Small tables with named rows and columns. After each table, cells are looked up by row and column.

rata.csv
,bog,ronovu,tel,zirot,zofa,risagik,letifis,faf,vob,gab
pepurun,159,189,123,181,231,100,153,108,220,164
rik,120,157,79,199,173,98,98,156,218,175
neletim,139,150,102,183,217,80,88,199,182,60
nikolet,184,187,183,168,233,90,201,185,94,124

rik, letifis => 98
pepurun, zofa => 231
neletim, faf => 199
neletim, vob => 182
rik, zofa => 173
nikolet, ronovu => 187
nikolet, bog => 184
nikolet, tel => 183
nikolet, zirot => 168
neletim, gab => 60
rik, zirot => 199

susa =
,saka,sud,fezuv,solumu
pesode,2011,6408,7445,1727
sib,1551,4470,6030,1308
bigitu,7855,2696,1029,8435
begof,7117,2193,1611,7475
seto,6370,3364,3457,6004
pekari,6556,4304,2810,6592
garun,6539,4181,3754,7335
mepezo,4083,5218,4810,4309
les,5945,2624,2746,6985
bovota,2395,5581,5648,2051

saka of pekari: 6556
solumu of bigitu: 8435
sud of seto: 3364
fezuv of bigitu: 1029
solumu of pekari: 6592
solumu of pesode: 1727
fezuv of pekari: 2810
solumu of bovota: 2051
saka of seto: 6370
sud of mepezo: 5218
solumu of mepezo: 4309
fezuv of seto: 3457
sud of pesode: 6408
sud of begof: 2193
saka of begof: 7117
saka of pesode: 2011

kopor
|  | sovi | labatif | bet | gelok | sopu | vefomi | makez | lem | movugi |
|---|---|---|---|---|---|---|---|---|---|
| nedisep | -283 | -337 | 152 | -138 | -316 | -72 | -179 | 647 | -174 |
| figafe | -137 | 25 | -95 | -30 | -313 | -206 | -404 | 709 | 30 |
| les | -7 | -344 | 84 | 37 | 66 | 360 | 633 | -80 | -377 |
| kobafif | -224 | 265 | 187 | -416 | -121 | 112 | 548 | -101 | -366 |
| samako | 18 | -161 | -41 | 4 | 210 | -168 | -650 | -391 | 383 |
| lere | -420 | -306 | -272 | -306 | -56 | 212 | 499 | 216 | -130 |

What is the bet of nedisep in kopor?
152
What is the bet of kobafif in kopor?
187
What is the makez of samako in kopor?
-650
What is the movugi of figafe in kopor?
30
What is the makez of nedisep in kopor?
-179
What is the labatif of kobafif in kopor?
265
What is the vefomi of nedisep in kopor?
-72
What is the gelok of les in kopor?
37
What is the bet of samako in kopor?
-41
What is the makez of figafe in kopor?
-404
What is the gelok of kobafif in kopor?
-416
What is the gelok of samako in kopor?
4
What is the lem of les in kopor?
-80
What is the labatif of les in kopor?
-344
What is the makez of kobafif in kopor?
548
What is the sovi of samako in kopor?
18
What is the movugi of les in kopor?
-377
What is the sopu of figafe in kopor?
-313
What is the makez of lere in kopor?
499
What is the sopu of nedisep in kopor?
-316

Table sen
	dotogo	ruga	fuzemu	noforo	pel	boke	fem	fon	kevef
sif	88	78	112	57	84	97	122	159	103
lirus	81	8	89	67	80	89	76	109	105
gefezag	134	81	107	135	172	123	103	104	158
damaz	121	158	105	168	154	92	110	136	193
nomil	92	98	67	40	121	91	143	58	110
madan	150	134	97	142	52	139	123	102	171
bik	203	161	176	115	133	103	134	69	72
niza	121	96	120	121	183	96	130	73	56
feliv	111	120	122	92	120	149	45	134	120
roz	55	111	140	136	73	130	103	73	85

damaz, boke -> 92
roz, noforo -> 136
roz, pel -> 73
gefezag, dotogo -> 134
niza, fuzemu -> 120
gefezag, ruga -> 81
Row with the largest boke: feliv

gato =
,zekoluk,kad,suvotu,kelobi,rafira,bepuf,keka,sikirot,gaker,tefoz
mero,490,340,99,303,291,132,667,469,686,251
suv,201,719,45,232,79,211,201,617,431,577
rorepo,570,155,194,645,541,654,424,272,542,199
dob,522,293,144,237,212,391,677,613,547,136
noz,660,454,485,162,736,95,304,532,200,297
vap,595,529,688,473,270,534,580,452,119,445
meleb,299,236,772,646,343,289,103,792,128,159
defad,639,469,195,43,159,398,58,181,467,427
zona,639,695,149,722,321,194,749,275,532,691
zosul,308,105,144,232,389,563,668,491,151,595

sikirot of zona is 275
zekoluk of suv is 201
tefoz of vap is 445
rafira of zosul is 389
keka of defad is 58
kelobi of vap is 473
sikirot of suv is 617
gaker of meleb is 128
rafira of mero is 291
kelobi of mero is 303
suvotu of suv is 45
tefoz of zosul is 595
bepuf of mero is 132
rafira of zona is 321

fimi:
|  | kugov | sal | vebizag | der | kol | ridubun |
|---|---|---|---|---|---|---|
| vibon | 30.557 | 62.978 | 67.857 | 27.217 | 29.733 | 43.101 |
| fupo | 44.932 | 50.955 | 46.929 | 50.424 | 45.225 | 38.971 |
| nolak | 43.566 | 57.932 | 68.131 | 41.227 | 34.877 | 38.840 |
| botib | 26.588 | 80.239 | 83.961 | 24.079 | 30.533 | 58.072 |
| geke | 69.138 | 30.587 | 31.427 | 64.310 | 39.576 | 29.462 |
| sabupu | 33.238 | 65.768 | 62.793 | 39.906 | 47.913 | 57.245 |
| vaka | 34.348 | 66.352 | 69.084 | 29.849 | 32.049 | 58.410 |
| biso | 48.989 | 48.884 | 44.354 | 45.445 | 49.873 | 63.324 |
| bab | 34.366 | 63.537 | 59.894 | 34.471 | 51.455 | 74.288 |

What is the der of nolak in fimi? 41.227
What is the ridubun of fupo in fimi? 38.971
What is the kol of geke in fimi? 39.576
What is the kugov of geke in fimi? 69.138
What is the vebizag of bab in fimi? 59.894
What is the sal of botib in fimi? 80.239
What is the der of fupo in fimi? 50.424
What is the ridubun of geke in fimi? 29.462
What is the kugov of nolak in fimi? 43.566
What is the kugov of vaka in fimi? 34.348
What is the vebizag of fupo in fimi? 46.929
What is the sal of fupo in fimi? 50.955
What is the vebizag of sabupu in fimi? 62.793
What is the ridubun of botib in fimi? 58.072
What is the vebizag of vibon in fimi? 67.857

